Where the symbols take the points:
ni: q368->q249, q447->q893, q818->q642, q596->q447, q936->q782, q449->q155, q308->q596, q270->q319, q683->q409, q954->q774, q11->q936, q642->q449, q523->q11, q815->q957, q782->q918, q155->q438, q494->q245, q249->q932, q327->q815, q741->q925, q409->q171, q319->q523, q275->q241, q40->q954, q826->q741, q474->q275, q245->q40, q925->q327, q547->q826, q241->q683, q438->q547, q932->q474, q171->q308, q957->q988, q420->q494, q918->q368, q988->q420, q793->q818, q893->q270, q774->q793
te: q368->q793, q447->q925, q818->q918, q596->q327, q936->q449, q449->q936, q308->q815, q270->q826, q683->q420, q954->q932, q11->q155, q642->q782, q523->q438, q815->q308, q782->q642, q155->q11, q494->q241, q249->q774, q327->q596, q741->q893, q409->q988, q319->q547, q275->q245, q40->q474, q826->q270, q474->q40, q245->q275, q925->q447, q547->q319, q241->q494, q438->q523, q932->q954, q171->q957, q957->q171, q420->q683, q918->q818, q988->q409, q793->q368, q893->q741, q774->q249
za: q368->q918, q447->q596, q818->q793, q596->q308, q936->q11, q449->q642, q308->q171, q270->q893, q683->q241, q954->q40, q11->q523, q642->q818, q523->q319, q815->q327, q782->q936, q155->q449, q494->q420, q249->q368, q327->q925, q741->q826, q409->q683, q319->q270, q275->q474, q40->q245, q826->q547, q474->q932, q245->q494, q925->q741, q547->q438, q241->q275, q438->q155, q932->q249, q171->q409, q957->q815, q420->q988, q918->q782, q988->q957, q793->q774, q893->q447, q774->q954

The rows follow the links: the fewer symbols apart two points are, the more alike their rows tend to be.

Each row is also shifted at random along 6 hidden directions that mean nothing.

Rows with their points:
20 -21 -4 -21 25 0 -74 -5 -4 25 -9 40 33 -4 -4 39 -1 -32 -36 -22 -7 -19 -18 19 -18 1 27 -5 -28 16 -32 62 65 -31 10 22 -42 -1 51 25 5 2 -61 20 -67 31
point: q826
26 -10 7 -10 19 22 -5 18 6 -17 -17 13 1 10 39 36 22 -5 8 31 -24 -4 -20 5 49 -1 8 -1 1 31 -5 17 5 -32 6 -26 -11 -4 43 -18 -32 71 -22 23 -8 34
point: q741
20 -25 15 -15 23 11 -2 10 35 -11 -8 -12 3 14 24 38 -7 -5 16 4 1 -3 16 16 31 -11 -1 -7 -21 40 -2 -11 -13 -27 -12 -8 -15 2 10 -20 -49 83 -22 -9 20 19
point: q547
-8 -5 -13 3 25 10 27 25 -22 -40 -46 -17 0 -34 11 55 35 6 28 -30 15 -2 -19 -26 30 25 -15 22 17 -24 16 -11 32 -45 -36 27 5 28 68 -24 9 19 33 11 18 -1
point: q596
-8 9 -13 -10 35 -16 -14 -13 -23 17 -30 4 14 -3 -30 17 20 3 0 -49 7 -3 20 8 19 22 -19 39 -22 -8 27 27 39 20 11 57 -33 5 57 17 -23 -19 -4 -31 11 -4
point: q270
-8 26 -16 25 -40 0 -3 -7 16 46 51 6 16 -3 6 -54 -22 -20 -30 10 -1 4 -14 2 -74 -15 -13 -37 20 31 -7 16 -62 34 -24 -18 18 -48 -84 15 31 -24 -28 -3 5 -53
point: q368
5 -2 21 12 2 -21 -3 -4 3 2 40 37 -33 51 -4 -25 39 -1 -9 44 -15 20 22 2 8 2 10 -3 21 -29 29 10 33 35 27 -39 -10 -11 44 15 -5 19 -29 43 -52 27
point: q40
-17 9 -18 -3 8 11 39 5 -13 -52 -5 -28 -15 -43 8 21 -14 43 34 0 23 6 -8 -39 -22 9 -21 -18 13 -6 -13 -39 -35 -38 -41 25 55 22 -62 -51 15 3 61 -4 70 -28
point: q447
7 11 4 34 -15 -4 33 23 25 10 16 5 28 16 29 7 42 -31 -34 14 -15 19 -4 9 -25 21 -21 -4 8 18 32 8 -30 5 -51 -31 24 -33 7 5 21 48 -28 23 -13 -14
point: q918
-12 25 -12 -3 -18 6 42 1 -16 14 2 -1 5 -1 -22 -13 -10 9 26 5 0 21 5 -17 14 10 -28 16 11 5 38 -12 -46 45 2 10 -33 3 -18 -5 -23 -5 -6 -17 50 -17
point: q988
1 -51 -12 1 -18 1 -35 -3 -5 -18 -7 31 13 -13 -37 -24 -13 -63 -15 -53 32 30 -27 -24 -69 -9 14 14 13 -16 6 13 16 -10 -20 -8 -7 -1 19 12 50 -42 2 41 -39 -3
point: q409
-27 -18 -13 8 -4 4 -2 7 30 25 -13 -50 37 -41 -32 14 -61 -16 2 -78 43 -28 21 15 -40 -19 -13 -4 -23 12 -27 -39 -33 -26 -54 51 18 15 -68 13 -9 -27 25 -75 59 -67
point: q449
-23 1 -29 -12 -4 -4 -30 -43 -37 46 3 15 -11 -25 -58 -95 -42 7 18 -55 16 -6 -3 -3 12 -33 -10 54 5 7 -2 29 -43 68 61 36 -22 -37 -36 21 -42 -102 47 -76 60 -59
point: q893
-4 23 5 -14 -11 0 24 -10 -21 10 -9 2 -6 9 -27 -13 -11 23 16 21 -12 11 13 1 36 11 -15 20 -1 -23 19 -15 -10 40 35 9 -27 17 -6 4 -12 -26 4 -13 19 18
point: q420
-18 12 7 21 -37 15 40 17 32 10 -6 -59 22 -9 20 23 -21 -5 10 5 11 -8 -3 -6 -6 10 -6 -25 -2 17 11 -40 -36 -4 -39 -9 4 15 -36 -14 15 18 -1 -14 31 -16
point: q932
0 -16 23 -6 -36 18 39 3 37 -40 -16 -53 -2 -1 12 13 -39 -6 17 7 20 19 4 -17 -18 3 6 -24 -9 9 2 -65 -38 -22 -20 -24 15 33 -47 -32 21 12 26 14 29 13
point: q275

From each start, follow one symbol. Which point do you reach?
Answers are names.
-7 22 -16 -2 -9 15 3 -4 -31 3 -11 7 3 -9 13 -24 21 2 10 4 -7 12 -34 -29 24 16 -9 21 19 19 31 32 -21 27 21 -4 -27 -21 28 -13 1 -18 -2 14 5 4
te
q308
-6 24 -24 3 -1 6 13 19 -25 29 -19 6 26 -13 -10 31 19 -12 5 -15 -3 5 -11 -15 21 32 -23 25 4 0 40 28 3 16 -7 28 -52 6 56 3 -8 2 -40 6 10 -3
te
q171
-14 27 1 35 -25 -4 5 6 30 52 12 -17 19 20 26 -1 29 -37 -11 7 2 -4 -1 3 -7 12 -2 -12 5 24 46 16 -17 36 -23 -21 -31 -31 26 10 8 20 -59 9 -22 -17
te
q774
19 5 -7 -20 10 31 -24 8 -32 -8 -36 17 6 -28 5 -2 -16 11 -5 -5 -24 -16 -49 6 47 -12 11 23 5 18 -41 33 1 -31 39 6 -4 -2 11 -5 3 -29 30 -11 -10 17
ni
q327
13 25 17 -27 -13 -16 -16 -43 -43 -25 2 14 -22 26 -3 -18 -3 52 -13 55 -22 12 4 -4 0 15 27 -16 -8 -42 -22 11 65 22 68 8 5 26 -10 5 42 -71 20 42 -69 70
za
q420
2 -11 7 1 -14 -14 1 7 -6 29 9 39 3 26 -56 -25 -20 -11 -16 -16 -14 18 25 23 1 -18 -12 39 5 -34 15 -7 5 36 20 5 -19 7 1 44 -10 -32 -10 -19 0 -9
te
q275
-13 -1 6 10 -31 6 8 6 35 9 -3 -39 25 0 8 32 -26 -24 -1 -10 22 4 3 -13 -48 20 3 -43 -15 2 8 -27 -6 -9 -44 1 -8 23 -24 -7 32 7 -32 17 -2 1
te
q40
3 -25 2 -16 -2 -10 -55 -41 28 22 34 5 -5 8 4 -30 -25 -16 -3 -5 24 6 16 -6 -66 -20 11 -43 -24 40 -15 27 -12 20 8 -4 -15 -28 -49 -7 -9 3 -40 7 -3 -9
ni
q547
3 -2 -6 -14 11 -22 -2 -35 -8 21 18 25 -9 18 -31 -47 11 -5 0 -23 14 29 42 1 -27 2 -31 20 -13 25 37 23 -34 68 9 15 -15 -39 -24 8 -31 -4 -8 -20 43 -25
za
q270
-18 20 6 14 6 -8 21 -9 21 -17 -9 -64 -21 0 41 13 13 30 20 5 15 -23 10 1 18 7 11 -23 -1 0 -2 -29 -1 -16 -14 4 34 6 -19 -24 -5 10 37 -15 15 -12
za
q818
-22 6 -6 35 -18 -26 -9 -18 11 31 49 10 -28 13 -9 -71 19 -16 -2 -6 21 4 4 -9 -30 -21 5 -1 35 -12 24 5 -24 46 6 -29 19 -47 -14 18 13 -33 8 -4 -3 -52
za
q774
-22 16 0 38 14 -22 10 11 25 7 26 -32 -14 11 45 43 47 2 4 13 19 -20 16 -12 -18 19 7 -47 10 -24 14 -8 35 -14 -41 -2 19 1 26 -13 10 52 -29 20 -20 -21
te
q918
1 -48 14 4 -19 3 17 14 43 -5 2 8 -19 26 -14 -21 -7 -50 22 -17 12 29 7 -13 7 -24 4 19 10 6 47 -26 -33 19 -10 -46 -29 0 28 -11 -21 39 -16 16 19 0
ni
q409
